The symbols move the elements like this.
* | ka li ra po se
Z454 | Z474 Z72 Z214 Z417 Z768
Z554 | Z94 Z349 Z596 Z280 Z331
Z399 | Z298 Z282 Z934 Z445 Z94
Z824 | Z331 Z940 Z979 Z745 Z884
Z798 | Z905 Z643 Z856 Z979 Z712
Z248 | Z169 Z678 Z103 Z856 Z284
Z581 | Z465 Z706 Z989 Z254 Z362
Z725 | Z803 Z418 Z357 Z947 Z881
Z478 | Z445 Z298 Z399 Z857 Z280
Z445 | Z571 Z777 Z298 Z146 Z478
Z782 | Z209 Z318 Z532 Z850 Z803
Z254 | Z151 Z223 Z465 Z504 Z973
Z973 | Z254 Z465 Z581 Z286 Z36
Z284 | Z248 Z103 Z755 Z666 Z850
Z904 | Z357 Z78 Z137 Z725 Z678
Z989 | Z706 Z631 Z146 Z465 Z687
Z36 | Z973 Z581 Z362 Z738 Z49
Z349 | Z934 Z149 Z175 Z399 Z596
Z536 | Z175 Z720 Z947 Z349 Z96
Z596 | Z349 Z175 Z536 Z94 Z940
Z881 | Z725 Z357 Z904 Z655 Z169
Z687 | Z989 Z146 Z857 Z581 Z630
Z49 | Z36 Z362 Z770 Z177 Z474
Z928 | Z696 Z478 Z280 Z630 Z751
Z495 | Z421 Z751 Z805 Z214 Z223
Z768 | Z454 Z214 Z102 Z78 Z504
Z418 | Z532 Z325 Z417 Z782 Z357
Z72 | Z770 Z630 Z957 Z49 Z214
Z282 | Z712 Z666 Z413 Z777 Z934
Z96 | Z536 Z947 Z655 Z596 Z905
Z743 | Z280 Z94 Z554 Z928 Z745
Z298 | Z777 Z712 Z282 Z571 Z399
Z734 | Z81 Z286 Z738 Z103 Z318
Z706 | Z611 Z315 Z631 Z223 Z989
Z78 | Z417 Z474 Z454 Z418 Z137
Z857 | Z146 Z571 Z445 Z989 Z696
Z979 | Z940 Z96 Z905 Z331 Z61
Z465 | Z223 Z611 Z706 Z151 Z581
Z643 | Z655 Z725 Z881 Z96 Z856
Z770 | Z362 Z687 Z630 Z36 Z72
Z357 | Z418 Z417 Z78 Z803 Z904
Z957 | Z630 Z696 Z928 Z770 Z421
Z331 | Z554 Z596 Z940 Z743 Z824
Z280 | Z478 Z399 Z94 Z696 Z743
Z61 | Z979 Z905 Z798 Z824 Z777
Z751 | Z928 Z280 Z743 Z957 Z805
Z209 | Z755 Z734 Z318 Z284 Z782
Z151 | Z102 Z495 Z223 Z768 Z254
Z884 | Z824 Z979 Z61 Z315 Z571
Z221 | Z137 Z768 Z504 Z904 Z81
Z286 | Z504 Z151 Z254 Z221 Z738
Z630 | Z687 Z857 Z696 Z362 Z957
Z94 | Z399 Z934 Z349 Z478 Z554
Z149 | Z413 Z284 Z850 Z282 Z175
Z712 | Z798 Z856 Z666 Z61 Z282
Z177 | Z738 Z973 Z36 Z734 Z325
Z856 | Z643 Z881 Z169 Z905 Z666
Z318 | Z734 Z738 Z177 Z755 Z532
Z655 | Z947 Z803 Z725 Z536 Z643
Z947 | Z720 Z782 Z803 Z175 Z655
Z803 | Z782 Z532 Z418 Z720 Z725
Z146 | Z631 Z884 Z571 Z706 Z857
Z696 | Z857 Z445 Z478 Z687 Z928
Z805 | Z751 Z743 Z745 Z421 Z611
Z137 | Z78 Z454 Z768 Z357 Z221
Z777 | Z61 Z798 Z712 Z884 Z298
Z214 | Z72 Z957 Z421 Z474 Z102
Z934 | Z282 Z413 Z149 Z298 Z349
Z611 | Z805 Z745 Z315 Z495 Z706
Z169 | Z881 Z904 Z678 Z643 Z248
Z81 | Z221 Z504 Z286 Z678 Z734
Z940 | Z596 Z536 Z96 Z554 Z979
Z474 | Z49 Z770 Z72 Z325 Z454
Z666 | Z856 Z169 Z248 Z798 Z413
Z102 | Z214 Z421 Z495 Z454 Z151
Z421 | Z957 Z928 Z751 Z72 Z495
Z720 | Z850 Z209 Z782 Z149 Z947
Z755 | Z103 Z81 Z734 Z248 Z209
Z905 | Z96 Z655 Z643 Z940 Z798
Z175 | Z149 Z850 Z720 Z934 Z536
Z532 | Z318 Z177 Z325 Z209 Z418
Z738 | Z286 Z254 Z973 Z81 Z177
Z850 | Z284 Z755 Z209 Z413 Z720
Z678 | Z904 Z137 Z221 Z881 Z103
Z631 | Z315 Z824 Z884 Z611 Z146
Z413 | Z666 Z248 Z284 Z712 Z149
Z223 | Z495 Z805 Z611 Z102 Z465
Z417 | Z325 Z49 Z474 Z532 Z78
Z315 | Z745 Z331 Z824 Z805 Z631
Z571 | Z884 Z61 Z777 Z631 Z445
Z362 | Z581 Z989 Z687 Z973 Z770
Z325 | Z177 Z36 Z49 Z318 Z417
Z504 | Z768 Z102 Z151 Z137 Z286
Z103 | Z678 Z221 Z81 Z169 Z755
Z745 | Z743 Z554 Z331 Z751 Z315

In the rows, 44 stands for zero.

The rows follow the links: the fewer symbols apart two elements are, the more alike their rows tend to be.

Each row is also shifted at random along 5 hidden directions that mean nothing.

Each row, then its element:
[ 75  53  38  50  39  50  41  46  50  37  48  56  54  45  44  44  35  48  35  45  55  38  48  34  40  18  50  44  51  32  38  53  60  46  40  44  47  45  52  39  63]; element Z282
[ 41  35  42  46  50  40  47  40  51  41  46  44  51  48  48  45  37  39  44  46  40  46  53  45  46  57  52  45  41  47  54  47  44  44  52  52  45  52  51  52  36]; element Z631
[ 72  34  45  43  45  50  29  43  34  40  50  41  46  56  30  41  60  33  48  42  42  54  54  52  41  39  35  52  45  50  49  45  33  36  41  52  38  30  47  44  56]; element Z102
[ 62  50  43  45  37  47  46  45  44  55  39  43  41  42  49  53  52  52  42  46  41  42  34  43  39  38  40  41  45  43  36  47  49  45  35  37  39  44  45  44  53]; element Z103
[ 55  40  45  46  36  46  57  50  49  41  35  52  52  44  41  32  33  45  54  44  46  43  50  49  57  52  45  48  55  34  54  49  31  48  44  45  39  48  36  36  21]; element Z349
[ 60  47  39  41  41  43  54  36  58  39  38  51  43  48  53  28  39  61  52  43  37  42  54  32  59  57  57  48  43  45  56  52  32  52  51  49  48  68  67  50  18]; element Z315
[ 26  45  44  34  51  51  47  41  46  46  56  56  38  45  42  56  45  47  50  39  49  33  38  35  35  59  39  37  35  46  38  40  47  36  40  57  47  39  55  39  45]; element Z221
[ 15  47  52  49  49  41  39  52  40  37  35  40  33  30  42  42  38  43  44  45  39  49  43  45  43  46  51  46  42  34  38  35  50  42  55  46  46  32  25  50  32]; element Z687
[ 27  32  46  47  48  46  46  40  43  47  55  42  57  52  37  43  39  20  39  43  60  38  36  55  54  32  34  40  46  60  49  44  53  49  39  43  48  44  34  39  65]; element Z284
[ 73  68  40  42  40  45  41  54  46  33  44  55  39  40  50  43  43  72  45  45  45  43  58  29  37  38  55  50  52  23  38  46  41  45  46  41  50  45  56  40  38]; element Z884
[ 37  39  52  44  51  45  38  47  37  47  42  39  32  38  35  49  50  35  50  44  40  47  39  50  44  46  43  45  38  42  40  35  49  36  47  49  39  28  32  46  47]; element Z36
[ 20  52  46  42  29  55  53  42  49  45  29  58  42  37  47  36  35  60  51  41  46  41  37  40  48  45  40  41  50  30  39  48  40  45  38  43  35  47  40  32  27]; element Z881
[ 30  59  42  49  43  46  42  40  50  35  26  44  31  30  53  30  38  58  37  39  39  46  39  26  48  38  56  41  38  37  35  43  50  49  53  47  52  51  47  55  29]; element Z421
[ 30  62  39  47  40  36  59  44  51  55  33  45  38  31  55  44  33  56  41  33  53  48  36  37  53  44  46  31  40  27  31  37  50  44  45  40  40  53  51  36  39]; element Z643
[ 59  49  44  33  43  51  51  40  47  48  47  54  33  48  41  37  52  55  59  37  47  37  42  37  56  52  38  40  41  47  46  41  32  42  38  50  44  50  60  36  34]; element Z734
[ 60  45  44  45  40  52  38  40  44  45  37  45  38  41  49  45  51  52  39  43  38  41  35  36  32  39  42  40  40  51  36  50  43  45  39  44  47  43  45  53  48]; element Z286
[ 30  33  47  43  48  39  48  40  47  44  42  42  49  46  46  41  39  42  51  44  37  52  56  51  49  63  52  48  42  44  55  45  34  40  53  50  38  49  49  49  26]; element Z857
[ 37  42  53  48  49  41  31  50  34  38  41  37  39  38  37  42  44  37  44  45  42  57  52  54  42  37  47  51  46  37  42  36  45  39  51  41  42  28  28  47  46]; element Z706
[ 45  43  45  46  47  41  39  35  46  43  43  43  47  45  49  38  41  47  41  40  43  57  55  44  45  40  54  48  39  41  44  46  43  41  51  45  41  52  60  49  46]; element Z696
[ 37  47  39  55  35  38  39  48  39  50  41  28  56  48  42  41  50  33  30  50  48  57  44  59  53  19  37  49  56  48  46  47  54  54  41  28  38  45  30  39  67]; element Z175
[ 47  53  43  34  44  43  52  48  52  47  62  54  47  52  53  57  47  63  52  56  43  29  49  38  41  52  50  48  48  49  52  50  48  51  40  38  53  58  60  41  47]; element Z96
[ 26  33  49  39  46  49  46  38  45  48  46  43  42  49  48  48  51  44  47  49  36  34  34  44  39  60  39  42  39  67  51  49  38  49  40  46  50  51  42  55  38]; element Z738
[ 34  34  43  46  44  54  34  40  36  43  47  42  52  50  37  48  51  30  37  43  47  45  38  49  31  40  31  42  44  57  42  49  43  42  38  49  43  33  37  45  58]; element Z417
[ 53  55  40  50  41  50  47  52  43  45  39  58  46  30  42  57  27  45  37  33  60  42  39  37  27  39  40  30  46  12  20  40  54  29  39  51  36  25  38  29  50]; element Z850
[ 40  45  41  47  45  42  46  46  49  41  35  50  46  34  49  53  32  50  43  40  39  52  55  39  30  63  55  41  40  19  36  44  44  32  52  55  34  38  50  45  27]; element Z146
[ 58  37  44  44  42  37  48  58  36  52  56  37  56  54  41  60  55  36  47  56  44  45  50  63  38  55  33  48  57  50  53  46  36  47  38  35  40  37  30  39  50]; element Z149
[ 45  43  45  38  49  50  49  39  48  46  62  58  52  52  46  54  38  43  45  44  57  26  39  38  39  39  42  39  41  54  43  49  53  44  36  47  53  50  55  38  63]; element Z248
[ 38  51  51  36  47  47  45  44  45  45  37  51  23  35  43  40  47  61  61  38  37  45  43  37  49  57  50  44  37  31  39  35  39  36  47  52  38  39  50  43  24]; element Z973
[ 65  51  44  40  36  45  54  48  46  56  35  46  31  40  47  42  54  59  55  43  39  42  35  43  51  53  39  40  45  39  42  42  35  44  39  42  36  47  45  41  31]; element Z904

From each start, follow one symbol. Which element do you reach?
Answer with the element's name.
[ 67  47  48  37  38  52  47  37  48  47  35  47  30  46  52  31  54  65  52  44  34  38  37  35  50  47  45  45  41  59  48  50  29  53  40  41  50  60  56  54  29]
ka Z768
[ 36  45  44  39  44  49  40  33  46  42  41  45  37  48  42  31  51  50  51  38  39  52  49  39  53  46  45  47  38  47  48  45  37  41  47  52  41  51  61  46  38]
po Z474
[ 34  40  42  45  43  54  36  34  43  43  43  44  47  48  46  44  50  40  34  43  45  42  35  39  34  34  37  41  39  58  39  50  47  45  38  46  48  45  48  50  58]
ra Z49
[ 40  34  46  43  36  54  42  44  39  44  33  43  45  46  41  39  52  43  47  45  37  45  39  50  39  55  32  45  48  55  48  51  26  46  38  45  39  39  32  47  30]
li Z973
[ 32  49  47  38  35  55  54  44  49  44  38  61  44  40  45  42  35  57  52  42  49  36  39  38  45  49  41  40  48  33  39  48  40  43  38  46  40  47  45  32  32]
po Z643
[ 41  40  54  37  52  44  46  37  49  49  47  41  28  47  47  37  54  48  54  46  36  36  34  41  58  45  49  46  33  66  51  40  45  51  46  42  54  58  51  56  41]
ra Z72
[ 46  53  42  43  41  36  57  53  45  55  42  44  44  39  50  57  43  53  47  44  47  45  43  48  41  60  41  38  49  31  40  40  40  42  42  39  37  44  43  37  36]
ra Z248
[ 47  41  43  51  35  46  42  60  37  42  45  42  58  47  34  52  45  35  42  57  45  47  49  58  39  40  36  51  62  35  49  48  47  46  39  39  34  28  20  35  49]
ra Z643
[ 31  47  50  55  47  41  27  46  34  39  34  34  41  34  37  35  41  34  35  41  45  66  50  53  44  21  49  51  45  30  35  37  52  37  52  39  37  29  30  45  58]
ra Z315
[ 39  44  45  42  38  40  49  50  45  48  52  40  52  53  45  48  51  47  49  55  42  42  48  54  50  47  40  51  55  53  56  49  42  55  40  34  43  51  39  39  46]
ra Z947
[ 60  41  40  46  50  35  44  54  38  53  62  35  58  52  45  70  52  32  36  51  50  43  45  57  30  44  37  42  49  51  45  44  51  43  39  36  45  37  38  42  70]
ra Z284
[ 62  44  39  55  45  40  44  46  38  51  46  36  54  44  40  48  42  23  30  37  60  50  39  54  45  24  35  36  47  41  35  40  52  42  40  39  41  36  35  37  70]
po Z536
[ 48  36  46  54  54  39  26  40  36  42  52  34  55  47  40  51  43  23  29  42  49  61  54  54  31  22  48  48  40  44  40  43  58  35  50  44  40  33  45  50  77]
ka Z696
